Here is a tiny trained network, its code and every weight. The questions are about switching its units off for an input and a target symbol, where a switched-off unit gives its printed mean instead of its output.

import numpy as np


def w(rows, s, z=0):
    codes = np.array(rows[::2]) - 128.0
    scale = np.full(codes.shape[1], s)
    scale[-1] = z or s
    return codes * scale


def f(y):
    return y / 2 * (1 + np.tanh(0.7978845608 * (y + 0.044715 * y**3)))


def softmax(a):
    e = np.exp(a - a.max(-1, keepdims=True))
    return e / e.sum(-1, keepdims=True)


def log_softmax(a):
    a = a - a.max(-1, keepdims=True)
    return a - np.log(np.exp(a).sum(-1, keepdims=True))


def net(x, mask):
    ids = ['ΛΨαβεθμξστφω'.index(c) for c in x.split()]
    T = len(ids)
    res = E[ids] + P[:T]
    u = 0
    for l in range(3):
        q, k, v = (res @ M[l].T for M in (Q, K, V))
        z = softmax(np.where(np.tri(T) > 0, q @ k.T / 4**0.5, -1e9)) @ v
        res = res + np.where(mask[u], z, O[l][:, -1]) @ O[l][:, :-1]
        u += 1
        y = f(res @ A[l][:, :-1].T + A[l][:, -1])
        res = res + np.where(mask[u : u + 12], y, B[l][:, -1]) @ B[l][:, :-1]
        u += 12
    return log_softmax(res[-1] @ U[:, :-1].T + U[:, -1])


Q, K, V, O, A, B = {}, {}, {}, {}, {}, {}
E = w([
[191,205,90],'Λ',
[104,119,63],'Ψ',
[171,169,97],'α',
[157,125,186],'β',
[165,83,61],'ε',
[163,126,180],'θ',
[5,152,132],'μ',
[154,122,186],'ξ',
[93,130,71],'σ',
[117,158,187],'τ',
[139,27,88],'φ',
[96,100,107],'ω',
],0.011)
P = w([
[114,254,81],'0',
[124,126,110],'1',
[127,125,116],'2',
[128,120,122],'3',
[129,119,125],'4',
[131,116,129],'5',
[131,116,130],'6',
[131,109,132],'7',
[133,112,134],'8',
],0.0076)
Q[0] = w([
[101,1,180],'0.h1',
[164,205,88],'0.h1',
[188,220,98],'0.h1',
[173,241,99],'0.h1',
],0.0098)
K[0] = w([
[203,65,187],'0.h1',
[66,189,45],'0.h1',
[66,242,43],'0.h1',
[50,254,52],'0.h1',
],0.0083)
V[0] = w([
[188,19,236],'0.h1',
[96,135,68],'0.h1',
[131,207,133],'0.h1',
[136,253,56],'0.h1',
],0.0032)
O[0] = w([
[139,25,118,7],'0.h1',
[114,167,116,145],'0.h1',
[140,178,152,200],'0.h1',
[143,255,149,237],'0.h1',
],0.0079,0.0013)
A[0] = w([
[142,165,53,238],'0.n1',
[128,126,48,173],'0.n2',
[143,124,65,166],'0.n3',
[146,129,56,181],'0.n4',
[132,122,71,135],'0.n5',
[150,123,74,152],'0.n6',
[142,138,132,159],'0.n7',
[120,123,64,125],'0.n8',
[122,124,54,156],'0.n9',
[8,101,108,223],'0.n10',
[42,92,113,252],'0.n11',
[139,114,159,218],'0.n12',
],0.011,0.003)
B[0] = w([
[122,146,53,253],'0.n1',
[91,58,54,155],'0.n2',
[114,55,70,142],'0.n3',
[123,94,71,157],'0.n4',
[92,52,86,125],'0.n5',
[115,57,60,132],'0.n6',
[155,152,114,158],'0.n7',
[80,57,94,126],'0.n8',
[87,59,79,144],'0.n9',
[2,202,175,250],'0.n10',
[15,239,253,231],'0.n11',
[170,147,147,186],'0.n12',
],0.0064,0.0028)
Q[1] = w([
[138,97,227],'1.h1',
[11,104,141],'1.h1',
[169,40,150],'1.h1',
[84,175,143],'1.h1',
],0.013)
K[1] = w([
[160,90,237],'1.h1',
[28,57,186],'1.h1',
[216,2,135],'1.h1',
[38,200,232],'1.h1',
],0.0094)
V[1] = w([
[87,184,154],'1.h1',
[80,196,155],'1.h1',
[254,164,171],'1.h1',
[233,108,154],'1.h1',
],0.0067)
O[1] = w([
[121,204,206,234],'1.h1',
[123,238,217,255],'1.h1',
[254,93,155,54],'1.h1',
[239,55,116,9],'1.h1',
],0.0054,0.0085)
A[1] = w([
[91,138,215,175],'1.n1',
[127,155,92,108],'1.n2',
[113,63,71,120],'1.n3',
[202,132,158,211],'1.n4',
[74,126,168,3],'1.n5',
[125,148,82,130],'1.n6',
[171,125,54,122],'1.n7',
[171,1,142,133],'1.n8',
[211,140,156,199],'1.n9',
[111,124,43,183],'1.n10',
[161,39,29,44],'1.n11',
[173,92,181,205],'1.n12',
],0.0093,0.0071)
B[1] = w([
[160,171,103,254],'1.n1',
[130,118,146,136],'1.n2',
[105,137,176,141],'1.n3',
[188,127,111,167],'1.n4',
[190,181,125,176],'1.n5',
[134,97,153,136],'1.n6',
[184,85,154,135],'1.n7',
[183,144,71,137],'1.n8',
[189,122,117,169],'1.n9',
[134,77,123,152],'1.n10',
[180,171,245,141],'1.n11',
[189,144,119,153],'1.n12',
],0.011,0.017)
Q[2] = w([
[92,146,255],'2.h1',
[130,154,144],'2.h1',
[97,143,218],'2.h1',
[117,144,167],'2.h1',
],0.0067)
K[2] = w([
[85,255,229],'2.h1',
[148,181,145],'2.h1',
[95,209,197],'2.h1',
[122,169,168],'2.h1',
],0.0056)
V[2] = w([
[94,164,198],'2.h1',
[65,211,254],'2.h1',
[210,103,155],'2.h1',
[90,197,198],'2.h1',
],0.0048)
O[2] = w([
[81,158,205,183],'2.h1',
[74,191,252,251],'2.h1',
[144,163,68,113],'2.h1',
[106,199,249,228],'2.h1',
],0.003,0.019)
A[2] = w([
[151,91,85,80],'2.n1',
[141,173,141,12],'2.n2',
[83,132,69,190],'2.n3',
[82,135,65,188],'2.n4',
[157,72,72,61],'2.n5',
[78,56,37,209],'2.n6',
[108,6,113,210],'2.n7',
[100,138,179,31],'2.n8',
[119,159,118,61],'2.n9',
[141,170,148,3],'2.n10',
[150,108,178,129],'2.n11',
[141,126,171,62],'2.n12',
],0.011,0.0071)
B[2] = w([
[91,126,65,150],'2.n1',
[140,55,119,248],'2.n2',
[64,180,80,138],'2.n3',
[60,191,79,138],'2.n4',
[99,141,43,156],'2.n5',
[40,2,94,146],'2.n6',
[216,58,222,145],'2.n7',
[97,95,120,250],'2.n8',
[161,88,120,188],'2.n9',
[127,49,112,249],'2.n10',
[97,184,85,158],'2.n11',
[74,123,100,176],'2.n12',
],0.0099,0.017)
U = w([
[197,229,152,237],'Λ',
[129,171,67,149],'Ψ',
[87,158,75,88],'α',
[135,99,125,100],'β',
[123,43,139,40],'ε',
[137,92,122,118],'θ',
[94,152,183,186],'μ',
[133,101,123,87],'ξ',
[101,255,99,3],'σ',
[130,77,100,142],'τ',
[179,72,193,23],'φ',
[93,87,95,65],'ω',
],0.0076,0.0061)

Each question gives the input, a string of symbols that net reads in full, and the target symbol t.
The units are the heads (4 rows each of Q, K, V and O) and the neurons (one row each of A and B). Each row of codes is followed by its name. A weight is (code - 128) times the scale printed after its matrix; where a second scale follows, it is the last column's (O, A, B and U).
mask holds one flag per unit, layer by layer, with each layer's heads first. A switched-off unit (its flag False) gives its mean, the last column of its rows in O or B, instead of its output. The means were averaged over made-up inputs and are rounded, as every weight is.
A unit's drop is (log p(t) with every unit on - log p(t) with that unit switched off) / (log p(t) with every unit on - log p(t) with every unit switched off).
The circuit of an input: a set's keep is (log p(t) with only the set's units on - log p(t) with every unit switched off) / (log p(t) with every unit on - log p(t) with every unit switched off). Starting from the 12 units with the biggest drops (on a tie, the unit counted first), units are removed one at a time, each time the one whose removal leaves the highest keep (on an exact tie, the one counted first), for as long as the keep stays at least 0.8.
circuit, biggest first: the units of the circuit, biggest drop first
unit that matters most: the unit with the biggest drop
k most important neurons: the k neurons with the biggest drops, biggest first
k most important neurons of layer l: the k neurons of layer l with the biggest drops, biggest first
drop of u: that unit's drop, to one decimal
input σ θ μ τ Ψ μ μ Λ, target σ: unit that matters most -> 0.h1
input ω α τ μ τ θ θ, target Ψ: 3 most important neurons -> 0.n11; 0.n10; 2.n5
input φ θ τ β θ φ ε α Λ, target φ: 3 most important neurons -> 1.n11; 0.n11; 1.n1
input β Λ μ τ μ Ψ, target μ: circuit, biggest first -> 2.h1; 1.h1; 0.n10; 0.n11
input τ τ Λ, target τ: circuit, biggest first -> 1.h1; 0.n11; 2.h1; 0.n10
input σ Ψ μ τ τ τ ω θ, target Λ: 3 most important neurons -> 2.n10; 2.n2; 2.n8
input Λ μ σ ξ Λ μ μ β, target Λ: 2 most important neurons -> 0.n10; 2.n10
input ε τ α τ Λ, target ε: 3 most important neurons of layer 0 -> 0.n11; 0.n10; 0.n1
input μ φ τ ω β, target Λ: 4 most important neurons -> 2.n10; 0.n10; 2.n2; 2.n8
input φ τ τ τ ε τ τ τ α, target φ: 2 most important neurons -> 1.n11; 0.n10
input Λ θ α, target Λ: circuit, biggest first -> 0.h1; 1.h1
input ξ θ τ θ μ Ψ, target μ: circuit, biggest first -> 0.n11; 0.n10; 2.h1; 1.h1
input μ μ α τ ω ε, target μ: 3 most important neurons -> 1.n11; 1.n3; 2.n11
input σ β ω θ θ ω α, target σ: most important neuron of layer 0 -> 0.n1
input θ θ τ τ σ, target α: 3 most important neurons -> 0.n11; 2.n6; 0.n10
input β μ β μ τ ξ, target Λ: 3 most important neurons -> 2.n10; 2.n2; 2.n8
input Λ σ Ψ, target ω: 3 most important neurons -> 2.n6; 1.n10; 1.n1
input θ α ξ τ μ τ β φ, target μ: 3 most important neurons -> 1.n3; 1.n11; 1.n1
input τ ω Λ β τ β ξ τ ε, target φ: 2 most important neurons -> 1.n11; 1.n10
input ε θ α, target ε: unit that matters most -> 1.h1
input ε θ ω Λ, target ε: 3 most important neurons of layer 1 -> 1.n1; 1.n10; 1.n5
input Λ τ Λ Ψ, target ω: 2 most important neurons -> 2.n6; 1.n1
input ε α μ α, target ε: 4 most important neurons -> 0.n11; 1.n10; 0.n10; 1.n1
input θ Λ θ β τ β, target Ψ: 2 most important neurons -> 0.n10; 0.n11
input τ σ θ τ θ ε τ τ Λ, target τ: 2 most important neurons of layer 1 -> 1.n1; 1.n5
input τ σ τ φ, target ε: drop of 2.h1 -> 0.4
input τ τ μ θ Λ σ σ, target μ: unit that matters most -> 2.h1
input ξ θ β θ ξ, target Ψ: drop of 0.n3 -> 0.0
input σ σ μ μ μ μ φ θ, target Λ: 4 most important neurons of layer 2 -> 2.n10; 2.n2; 2.n8; 2.n6
